Here is a tiny trained network, its code and every weight. The questions are about switching its units off for an input and a class, where a switched-off unit gives its printed mean instead of its output.

import numpy as np


def w(rows, s, z=0):
    codes = np.array(rows[::2]) - 128.0
    scale = np.full(codes.shape[1], s)
    scale[-1] = z or s
    return codes * scale


def f(y):
    return np.maximum(y, 0)


def log_softmax(a):
    a = a - a.max(-1, keepdims=True)
    return a - np.log(np.exp(a).sum(-1, keepdims=True))


def net(x, mask):
    res = np.array(x, float).reshape(1, 4) / 4 @ E
    y = f(res @ A[0][:, :-1].T + A[0][:, -1])
    res = res + np.where(mask, y, B[0][:, -1]) @ B[0][:, :-1]
    return log_softmax(res[-1] @ U[:, :-1].T + U[:, -1])


A, B = {}, {}
E = w([
[158,99,59,106,173,99,179,10,112],'x0',
[115,90,50,120,53,77,88,145,78],'x1',
[197,173,87,12,89,190,87,98,123],'x2',
[108,179,127,200,165,175,56,45,66],'x3',
],0.014)
A[0] = w([
[101,182,171,115,91,148,77,162,139,69],'n1',
[128,71,83,80,216,161,213,52,120,117],'n2',
[96,167,195,131,89,207,90,197,160,87],'n3',
[165,202,180,95,246,176,163,120,193,130],'n4',
[104,206,118,171,164,153,38,83,35,85],'n5',
[181,115,158,67,100,71,163,151,181,99],'n6',
[117,59,139,95,91,120,235,164,160,5],'n7',
[27,113,134,210,189,98,104,100,131,151],'n8',
[120,89,86,130,39,79,41,125,18,113],'n9',
[133,211,192,176,164,201,147,102,162,119],'n10',
[156,166,105,99,163,96,141,85,97,48],'n11',
[181,240,66,56,108,192,81,113,140,127],'n12',
[182,79,109,161,68,107,104,96,145,143],'n13',
],0.011,0.0028)
B[0] = w([
[159,90,190,227,101,124,150,119,84,187],'n1',
[181,82,181,168,84,2,88,124,95,235],'n2',
[200,117,136,128,64,24,78,130,87,220],'n3',
[88,54,43,104,150,147,43,187,182,237],'n4',
[136,159,102,44,66,195,122,67,57,230],'n5',
[105,126,87,34,59,180,165,77,51,216],'n6',
[132,146,75,80,89,200,229,85,142,222],'n7',
[100,197,29,117,130,83,212,164,106,216],'n8',
[132,39,62,70,149,148,57,168,206,237],'n9',
[115,99,73,59,131,114,82,103,138,211],'n10',
[99,86,166,134,89,96,124,100,56,174],'n11',
[13,224,127,216,139,102,180,224,133,250],'n12',
[147,146,106,163,189,58,88,183,130,167],'n13',
],0.0085,0.019)
U = w([
[110,47,78,92,120,119,61,137,184,97],'0',
[121,148,126,78,42,193,151,45,37,107],'1',
[10,191,122,192,98,64,203,172,110,120],'2',
[195,69,194,175,43,38,97,109,38,107],'3',
[119,123,130,109,105,104,116,125,110,245],'4',
[155,114,198,183,207,146,134,137,152,106],'5',
[174,132,143,165,168,154,122,98,157,97],'6',
],0.011,0.012)

Each question gives the input, the list of numbers given to net, and the class t.
The units are the neurons (one row each of A and B). Each row of codes is followed by its name. A weight is (code - 128) times the scale printed after its matrix; where a second scale follows, it is the last column's (A, B and U).
mask holds one flag per neuron, in row order. A switched-off neuron (its flag False) gives its mean, the last column of its row in B, instead of its output. The means were averaged over made-up inputs and are rounded, as every weight is.
A unit's drop is (log p(t) with every unit on - log p(t) with that unit switched off) / (log p(t) with every unit on - log p(t) with every unit switched off).
The circuit of an input: a set's keep is (log p(t) with only the set's units on - log p(t) with every unit switched off) / (log p(t) with every unit on - log p(t) with every unit switched off). Starting from the 12 units with the biggest drops (on a tie, the unit counted first), units are removed one at a time, each time the one whose removal leaves the highest keep (on an exact tie, the one counted first), for as long as the keep stays at least 0.8.
units of the circuit, in order: the units of the circuit, biggest drop first
most important unit: the unit with the biggest drop
top k neurons: the k neurons with the biggest drops, biggest first
drop when u is switched off: that unit's drop, to one decimal
input [-2,-2,5,-8], class 1: most important unit : n6
input [8,4,-4,-7], class 3: top 4 neurons : [n2; n5; n13; n8]
input [-8,-4,8,-6], class 2: top 3 neurons : [n12; n2; n5]
input [-8,1,-2,7], class 3: top 2 neurons : [n3; n1]
input [-5,5,7,4], class 2: top 2 neurons : [n12; n4]
input [-7,4,6,2], class 3: top 4 neurons : [n3; n1; n8; n7]
input [2,5,6,-6], class 1: top 4 neurons : [n6; n4; n8; n7]
input [5,3,-1,3], class 3: top 3 neurons : [n4; n2; n7]
input [-8,7,-1,-2], class 3: top 3 neurons : [n3; n4; n1]
input [5,-1,-5,8], class 1: top 2 neurons : [n5; n12]
input [0,3,-4,-4], class 1: units of the circuit, in order : [n12; n4; n2]
input [3,-7,-7,6], class 0: top 3 neurons : [n10; n12; n4]
input [-3,7,-1,-8], class 1: top 3 neurons : [n6; n7; n4]
input [2,-7,7,-8], class 1: top 3 neurons : [n6; n9; n7]
input [1,-5,-3,-7], class 1: units of the circuit, in order : [n6]
input [-6,-3,4,0], class 3: drop when n3 is switched off : 1.4
input [-4,-2,-2,-6], class 1: drop when n2 is switched off : 0.1
input [4,-7,0,2], class 0: drop when n4 is switched off : 1.5
